Below are the code and all the weights of a small trained network. Each question names an input and a class and asks about switching units off, where a switched-off unit gives its printed mean instead of its output.

import numpy as np


def w(rows, s, z=0):
    codes = np.array(rows[::2]) - 128.0
    scale = np.full(codes.shape[1], s)
    scale[-1] = z or s
    return codes * scale


def f(y):
    return y / 2 * (1 + np.tanh(0.7978845608 * (y + 0.044715 * y**3)))


def log_softmax(a):
    a = a - a.max(-1, keepdims=True)
    return a - np.log(np.exp(a).sum(-1, keepdims=True))


def net(x, mask):
    res = np.array(x, float).reshape(1, 5) / 4 @ E
    y = f(res @ A[0][:, :-1].T + A[0][:, -1])
    res = res + np.where(mask, y, B[0][:, -1]) @ B[0][:, :-1]
    return log_softmax(res[-1] @ U[:, :-1].T + U[:, -1])


A, B = {}, {}
E = w([
[226,140,97],'x0',
[127,130,127],'x1',
[113,242,205],'x2',
[128,129,127],'x3',
[156,109,255],'x4',
],0.0088)
A[0] = w([
[146,118,102,159],'n1',
[71,176,126,134],'n2',
[130,130,148,78],'n3',
[142,170,43,115],'n4',
[141,203,152,86],'n5',
[164,102,208,101],'n6',
[204,111,148,203],'n7',
[141,204,143,149],'n8',
[148,86,168,132],'n9',
[235,190,104,109],'n10',
[146,171,188,92],'n11',
[136,114,56,116],'n12',
[93,124,49,199],'n13',
[119,87,201,64],'n14',
[139,9,103,71],'n15',
[115,121,165,50],'n16',
[116,109,122,30],'n17',
[84,198,159,115],'n18',
[118,208,42,139],'n19',
[144,117,103,182],'n20',
[157,59,199,80],'n21',
[165,56,115,105],'n22',
[129,94,113,137],'n23',
[195,135,118,47],'n24',
[70,122,171,171],'n25',
[54,122,122,218],'n26',
[71,145,51,193],'n27',
[101,145,78,55],'n28',
[137,70,114,124],'n29',
[60,115,130,143],'n30',
[119,207,135,100],'n31',
[188,103,137,185],'n32',
[134,123,119,182],'n33',
[191,149,85,150],'n34',
[106,215,120,94],'n35',
[114,62,101,146],'n36',
[172,140,95,252],'n37',
[86,109,149,170],'n38',
],0.015,0.0035)
B[0] = w([
[156,101,174,158],'n1',
[137,53,110,173],'n2',
[175,93,75,127],'n3',
[170,168,134,203],'n4',
[81,110,63,191],'n5',
[167,186,93,210],'n6',
[103,139,172,216],'n7',
[38,83,116,199],'n8',
[181,210,90,176],'n9',
[183,20,169,232],'n10',
[79,134,94,194],'n11',
[132,119,134,196],'n12',
[147,164,165,220],'n13',
[124,154,88,183],'n14',
[25,117,91,254],'n15',
[163,143,103,136],'n16',
[151,93,74,122],'n17',
[97,73,85,199],'n18',
[146,185,139,218],'n19',
[99,110,154,163],'n20',
[150,169,98,211],'n21',
[47,130,98,209],'n22',
[72,177,92,160],'n23',
[184,65,126,165],'n24',
[169,121,172,182],'n25',
[255,105,215,193],'n26',
[164,161,152,220],'n27',
[146,163,84,155],'n28',
[91,160,84,187],'n29',
[241,81,169,172],'n30',
[75,93,70,186],'n31',
[124,159,164,195],'n32',
[91,103,164,146],'n33',
[125,95,171,194],'n34',
[69,100,84,187],'n35',
[70,94,130,206],'n36',
[138,141,209,198],'n37',
[232,133,183,161],'n38',
],0.0056,0.0084)
U = w([
[73,54,68,30],'0',
[191,15,186,134],'1',
[157,245,113,79],'2',
[106,117,193,254],'3',
],0.013,0.0033)

Each question gives the input, the list of numbers given to net, and the class t.
The units are the neurons (one row each of A and B). Each row of codes is followed by its name. A weight is (code - 128) times the scale printed after its matrix; where a second scale follows, it is the last column's (A, B and U).
mask holds one flag per neuron, in row order. A switched-off neuron (its flag False) gives its mean, the last column of its row in B, instead of its output. The means were averaged over made-up inputs and are rounded, as every weight is.
A unit's drop is (log p(t) with every unit on - log p(t) with that unit switched off) / (log p(t) with every unit on - log p(t) with every unit switched off).
The circuit of an input: a set's keep is (log p(t) with only the set's units on - log p(t) with every unit switched off) / (log p(t) with every unit on - log p(t) with every unit switched off). Starting from the 12 units with the biggest drops (on a tie, the unit counted first), units are removed one at a time, each time the one whose removal leaves the highest keep (on an exact tie, the one counted first), for as long as the keep stays at least 0.8.
units of the circuit, in order: the units of the circuit, biggest drop first
top k neurons: the k neurons with the biggest drops, biggest first
drop of u: that unit's drop, to one decimal
input [-8,6,7,5,-5], class 1: units of the circuit, in order	n26, n30, n2
input [8,6,-1,3,-5], class 1: units of the circuit, in order	n10
input [1,2,-7,4,7], class 0: units of the circuit, in order	n15, n22
input [-7,1,-4,4,-2], class 1: units of the circuit, in order	n26, n30
input [-6,-1,4,5,-6], class 1: top 2 neurons	n26, n2
input [-8,-6,-2,-1,-7], class 1: units of the circuit, in order	n26, n30
input [2,2,-6,-7,-3], class 3: top 2 neurons	n13, n37
input [6,7,5,3,1], class 1: top 2 neurons	n10, n15
input [-6,-8,2,-2,6], class 1: top 2 neurons	n25, n30
input [8,-3,-7,-4,-7], class 1: top 4 neurons	n10, n37, n34, n1
input [0,-1,-4,-5,-6], class 2: drop of n13	0.1
input [-6,8,-7,2,6], class 0: drop of n27	0.2
input [3,4,6,-2,7], class 2: drop of n36	0.2
input [7,7,-3,-7,-4], class 1: units of the circuit, in order	n10
input [-2,4,4,-4,3], class 0: drop of n8	0.1
